data = [-21   5   5  14  18  41 -60  16   7 -82  17  -6  39]
The entry just right of -60 -> 16
Give the centre entry.
A: -60
The entry just right of 17: -6

[190, 136, 8, 73, 189, 167, 239, 50, 241, 178, 134, 38]
Report the entry just left of the smallest entry.
136
The first entry from the left -> 190
Report the last entry.
38
The third entry from the end is 178
Report the entry just right of 178.
134

Questions about the row below.
1) Which number is the median of all entries?
2) Which number is the entry just left of -2.105?
3) Which number is the entry just right of -2.105?
array([-0.720, -0.960,  0.127,  0.089,  0.140,  0.148,  1.400, -1.565,
        0.160,  0.118, -2.105,  0.029, -0.560,  0.055,  0.705])
1) 0.089
2) 0.118
3) 0.029

A =
26,-17,-22,9,30,30,9,-34,-17
20,-13,-16,6,22,23,7,-26,-13
32,18,-39,19,8,-8,32,-13,-23
7,-26,11,-4,26,40,-13,-24,6
26,-17,-22,8,30,30,9,-34,-17
9,-6,-7,3,10,10,3,-11,-5
29,27,-30,21,0,-10,31,-3,-10
47,-31,-40,15,54,54,16,-63,-31
-4,-2,4,-1,-5,1,-4,-2,5
4,-24,4,-6,19,27,-12,-21,-1
54,35,-77,32,14,-23,58,-15,-50
20,-13,-17,6,23,23,7,-27,-13
Indices start at 1.
The minimum is -77
What is the entry in row 1 and column 1?
Answer: 26
What is the bottom entry of the column that holds the smallest entry?
Answer: -17
What is the top-right entry?
Answer: -17
What is the entry just right of the largest entry?
Answer: -15
What is the bottom-left entry?
Answer: 20
The entry in row 1 and column 3 -> -22
The entry just left of the largest entry: -23
What is the entry at row 1, column 2?
Answer: -17
What is the entry at row 2, column 1?
Answer: 20
What is the entry at row 3, column 2?
Answer: 18
The entry directly below 22: 8
What is the entry just right of the smallest entry?
Answer: 32
What is the bottom-right entry?
Answer: -13
What is the maximum?
Answer: 58
The entry directly below 47 is -4
The entry at row 3, column 3 -> -39
What is the entry directly above 22?
Answer: 30
What is the entry directly above the smallest entry?
Answer: 4
What is the bottom entry of the column that holds the largest entry?
Answer: 7
What is the entry in row 3 and column 1?
Answer: 32
The entry just left of -12 -> 27
What is the entry just left of -63?
Answer: 16

M =
array([[ -9,  22, -41,  30,  13, -22, -39, -30,  -4, -17, -16,   4,  -2,
          6],
       [ 16,  18, -24, -46,  13,  56,  14,  11,  15, -17,   7,   5,  30,
         23],
       [ 55, -47,  14, -13, -22,  18,  12,   6,  13,  -8,  62, -11,   9,
         21],
       [-42,  58, -11,  19,  23, -26, -16,   0, -15,  10, -31,  21, -14,
        -32],
       [  4,  10,  50,   6, -65,  23,  -7,   1,   8,  -4,   1,   6, -21,
         13],
       [ 41,   6,   6, -26,   1,  62,  30,  21,   1, -20,   1,  -6,  -1,
         18]])
The entry just left of the smallest entry -> 6
The entry just left of -32: -14
Which number is the entry just right of 22?
Answer: -41

Read these off the row that follows.
1) Find the entry just left of -57.
2) Find the last entry.
3) Find the entry at the centre.
4) Find the third entry from the left.
5) Find the entry just right of the centre entry.
6) Find the entry just right of -65.
7) Find the 2nd entry from the left.
array([ 57,  17, -65, -32, -50, -57, -11,  48,   5, -35,  30])
1) -50
2) 30
3) -57
4) -65
5) -11
6) -32
7) 17

[[-18 -12   2 -27 -13  22]
 [ 18 -25 -18  -7   2 -16]
 [ 12  -1  26  11  22  12]
 [ 20  16   5  -2  17  27]
 [-20   6   0  10  -9  -2]]
Indices start at 1.
The entry just right of 18?
Answer: -25
The entry at row 1, column 2?
Answer: -12
The top-left entry is -18
The entry just left of 5 -> 16
The entry at row 2, column 1?
Answer: 18
The entry directly below 17 -> -9
The entry directly above the largest entry: 12
The bottom-left entry?
Answer: -20
The entry in row 3 and column 2?
Answer: -1
The bottom-right entry?
Answer: -2
The entry just left of the largest entry: 17
The entry in the top-right corner?
Answer: 22
The entry just right of -12 -> 2
The entry just left of 0?
Answer: 6

X =
[[ -8 -29  -2  20   0  -4  25   5  -4  12  16  -2  -5]
 [ 12   9 -22 -18 -17  -9  12  30 -12   1  16 -24  13]
 [ 18 -14 -11   1  -4   1  -3 -52   3  -9   2  23   0]
 [-18   1  19  14  29  22 -44 -24  36  11 -23  61  15]
 [-10 -15  24  14  -4   4  -3  43   1  17 -21  13   3]]
Rows and columns are numbered from 1.
Find the entry in row 1 and column 2.
-29
Find the entry in row 1 and column 1.
-8
Find the entry in the bottom-left corner.
-10
The entry just left of 17 -> 1
The entry in row 3 and column 1 -> 18
The entry directly above the centre entry -> 12
Find the entry directly below the centre entry.
-44
The entry just left of -21: 17
The entry just right of the largest entry: 15
The top entry of the column that holds the largest entry is -2
Find the entry directly below the smallest entry.
-24
Find the entry directly above 4.
22
Find the entry just right of -14.
-11
Find the top entry of the column that holds the smallest entry.
5
The entry at row 1, column 3 is -2
Find the top-right entry.
-5
Find the entry at row 2, column 2.
9
The entry just left of the centre entry: 1
The bottom entry of the column that holds the largest entry is 13
Find the entry just right of the smallest entry.
3
Find the maximum.
61
Find the entry just left of -12.
30
The entry just left of 19: 1
Find the entry directly above the largest entry.
23
The bottom entry of the column that holds the smallest entry is 43
The entry just left of 2: -9
